Here is a tiny trained network, its code and every weight. The questions are about switching its units off for an input and a target symbol, where a switched-off unit gives its printed mean instead of its output.

import numpy as np


def w(rows, s, z=0):
    codes = np.array(rows[::2]) - 128.0
    scale = np.full(codes.shape[1], s)
    scale[-1] = z or s
    return codes * scale


def norm(h):
    return h / np.sqrt((h * h).mean(-1, keepdims=True) + 1e-5)


def f(y):
    return np.maximum(y, 0)


def softmax(a):
    e = np.exp(a - a.max(-1, keepdims=True))
    return e / e.sum(-1, keepdims=True)


def log_softmax(a):
    a = a - a.max(-1, keepdims=True)
    return a - np.log(np.exp(a).sum(-1, keepdims=True))


def net(x, mask):
    ids = ['αδζηθλμπστψω'.index(c) for c in x.split()]
    T = len(ids)
    res = E[ids] + P[:T]
    r = norm(res)
    for j in range(3):
        rows = slice(4 * j, 4 * j + 4)
        q, k, v = (r @ M[0][rows].T for M in (Q, K, V))
        z = softmax(np.where(np.tri(T) > 0, q @ k.T / 4**0.5, -1e9)) @ v
        o = O[0][rows]
        res = res + np.where(mask[j], z, o[:, -1]) @ o[:, :-1]
    y = f(norm(res) @ A[0][:, :-1].T + A[0][:, -1])
    res = res + np.where(mask[3:11], y, B[0][:, -1]) @ B[0][:, :-1]
    return log_softmax(norm(res)[-1] @ U[:, :-1].T + U[:, -1])


Q, K, V, O, A, B = {}, {}, {}, {}, {}, {}
E = w([
[90,131,187,46],'α',
[145,69,115,93],'δ',
[178,162,97,56],'ζ',
[96,114,133,184],'η',
[143,60,81,98],'θ',
[144,71,97,101],'λ',
[99,253,167,93],'μ',
[107,108,129,181],'π',
[179,159,115,48],'σ',
[104,103,137,184],'τ',
[83,171,25,125],'ψ',
[86,99,84,13],'ω',
],0.017)
P = w([
[247,129,159,168],'0',
[157,14,119,101],'1',
[142,31,124,103],'2',
[126,31,126,109],'3',
[111,37,131,111],'4',
[102,39,131,115],'5',
[88,43,135,117],'6',
[75,46,136,120],'7',
[63,54,137,118],'8',
[45,57,136,119],'9',
[28,61,140,123],'10',
[5,67,142,129],'11',
[3,91,139,120],'12',
],0.0068)
Q[0] = w([
[94,129,180,178],'h0',
[150,174,112,213],'h0',
[131,118,129,133],'h0',
[142,122,133,175],'h0',
[137,81,139,174],'h1',
[157,139,159,93],'h1',
[125,54,122,207],'h1',
[126,122,157,165],'h1',
[81,67,138,3],'h2',
[114,85,94,69],'h2',
[152,132,136,121],'h2',
[126,81,104,37],'h2',
],0.038)
K[0] = w([
[179,134,201,159],'h0',
[228,101,108,198],'h0',
[125,120,147,121],'h0',
[159,106,161,139],'h0',
[185,106,140,144],'h1',
[86,125,161,78],'h1',
[228,95,124,175],'h1',
[149,145,155,140],'h1',
[5,154,128,104],'h2',
[78,157,109,88],'h2',
[130,95,137,116],'h2',
[61,121,121,80],'h2',
],0.028)
V[0] = w([
[199,118,89,128],'h0',
[142,128,196,115],'h0',
[152,104,125,118],'h0',
[172,94,156,107],'h0',
[123,129,140,123],'h1',
[102,90,140,138],'h1',
[155,114,66,164],'h1',
[155,164,144,136],'h1',
[124,69,111,119],'h2',
[137,106,252,106],'h2',
[134,139,131,169],'h2',
[130,177,68,179],'h2',
],0.028)
O[0] = w([
[128,191,151,186,124],'h0',
[176,85,174,100,123],'h0',
[107,142,170,140,171],'h0',
[124,134,207,135,186],'h0',
[122,128,126,115,121],'h1',
[143,80,76,130,184],'h1',
[175,118,134,200,177],'h1',
[154,162,148,115,64],'h1',
[62,159,170,157,250],'h2',
[145,57,255,8,146],'h2',
[181,130,158,143,57],'h2',
[192,153,61,192,2],'h2',
],0.022,0.008)
A[0] = w([
[144,255,128,56,168],'n0',
[47,106,72,117,118],'n1',
[100,142,126,40,224],'n2',
[141,74,137,78,95],'n3',
[135,191,109,188,145],'n4',
[106,190,106,136,106],'n5',
[172,115,62,100,252],'n6',
[80,151,98,190,38],'n7',
],0.03,0.0036)
B[0] = w([
[219,216,85,31,163],'n0',
[139,67,146,253,245],'n1',
[179,55,101,177,250],'n2',
[117,114,77,37,205],'n3',
[36,180,87,107,209],'n4',
[131,117,101,60,173],'n5',
[216,129,64,155,161],'n6',
[139,27,76,63,213],'n7',
],0.033,0.013)
U = w([
[107,74,164,65,120],'α',
[86,145,239,166,114],'δ',
[101,198,90,89,234],'ζ',
[215,149,105,191,86],'η',
[27,136,84,117,69],'θ',
[29,158,152,143,122],'λ',
[219,111,59,94,69],'μ',
[120,206,138,217,221],'π',
[155,184,165,114,253],'σ',
[205,119,199,168,85],'τ',
[117,151,4,163,87],'ψ',
[112,59,132,216,123],'ω',
],0.019,0.0048)

Each question gives the input, a string of symbols that net reads in full, and the target symbol t.
The units are the heads (4 rows each of Q, K, V and O) and the neurons (one row each of A and B). Each row of codes is followed by its name. A weight is (code - 128) times the scale printed after its matrix; where a second scale follows, it is the last column's (O, A, B and U).
mask holds one flag per unit, heads first, then neurons. A switched-off unit (its flag False) gives its mean, the last column of its rows in O or B, instead of its output. The means were averaged over made-up inputs and are rounded, as every weight is.
A unit's drop is (log p(t) with every unit on - log p(t) with that unit switched off) / (log p(t) with every unit on - log p(t) with every unit switched off).
The circuit of an input: a set's keep is (log p(t) with only the set's units on - log p(t) with every unit switched off) / (log p(t) with every unit on - log p(t) with every unit switched off). Starting from all 11 units, units are removed one at a time, each time the one whose removal leaves the highest keep (on an exact tie, the one counted first), for as long as the keep stays at least 0.8.
circuit, biggest first: the units of the circuit, biggest drop first
most important unit: the unit with the biggest drop
top k neurons: the k neurons with the biggest drops, biggest first
heads that matter: for each layer, one digit per head in row order, 1 if its drop is at least 0.15 and else 0, layers parted by /
input λ τ μ λ δ θ π δ, target μ: top neuron : [n6]
input μ π π θ π, target μ: circuit, biggest first : [h2 n1]
input α π δ ζ π θ δ ω π α π, target α: circuit, biggest first : [h0 n1]
input π η θ, target θ: heads that matter : 100
input π α π π ω ω ψ δ θ, target ψ: heads that matter : 001
input δ ζ π ψ λ α μ, target μ: circuit, biggest first : [h1 n0 n2]
input α ω η, target α: heads that matter : 000
input η σ α σ α ω η ω α τ, target η: heads that matter : 001
input π σ η σ ω η ζ δ π μ, target μ: heads that matter : 100
input π τ λ τ σ η ω σ σ α π ω σ, target ω: circuit, biggest first : [n1 h2]
input π π ζ, target ζ: heads that matter : 100
input δ π π, target δ: heads that matter : 100
input α π π, target α: circuit, biggest first : [n1 h2]
input α η τ, target α: heads that matter : 000
input π π δ τ ζ δ ω δ ω ω α θ, target α: most important unit : h2
input τ δ ψ α π δ α η ζ τ, target τ: heads that matter : 011
input τ μ τ ζ, target μ: top 2 neurons : [n2 n6]
input ω ζ θ ζ μ θ ζ δ, target μ: circuit, biggest first : [h2 n6]
input σ τ ω π, target σ: heads that matter : 110
input μ θ ω π τ, target μ: most important unit : h2
input ζ μ η, target ζ: heads that matter : 010
input λ π π τ π δ π μ π, target λ: circuit, biggest first : [h0 n2]
input α η λ ω μ ζ, target μ: circuit, biggest first : [h1 n0 n2]
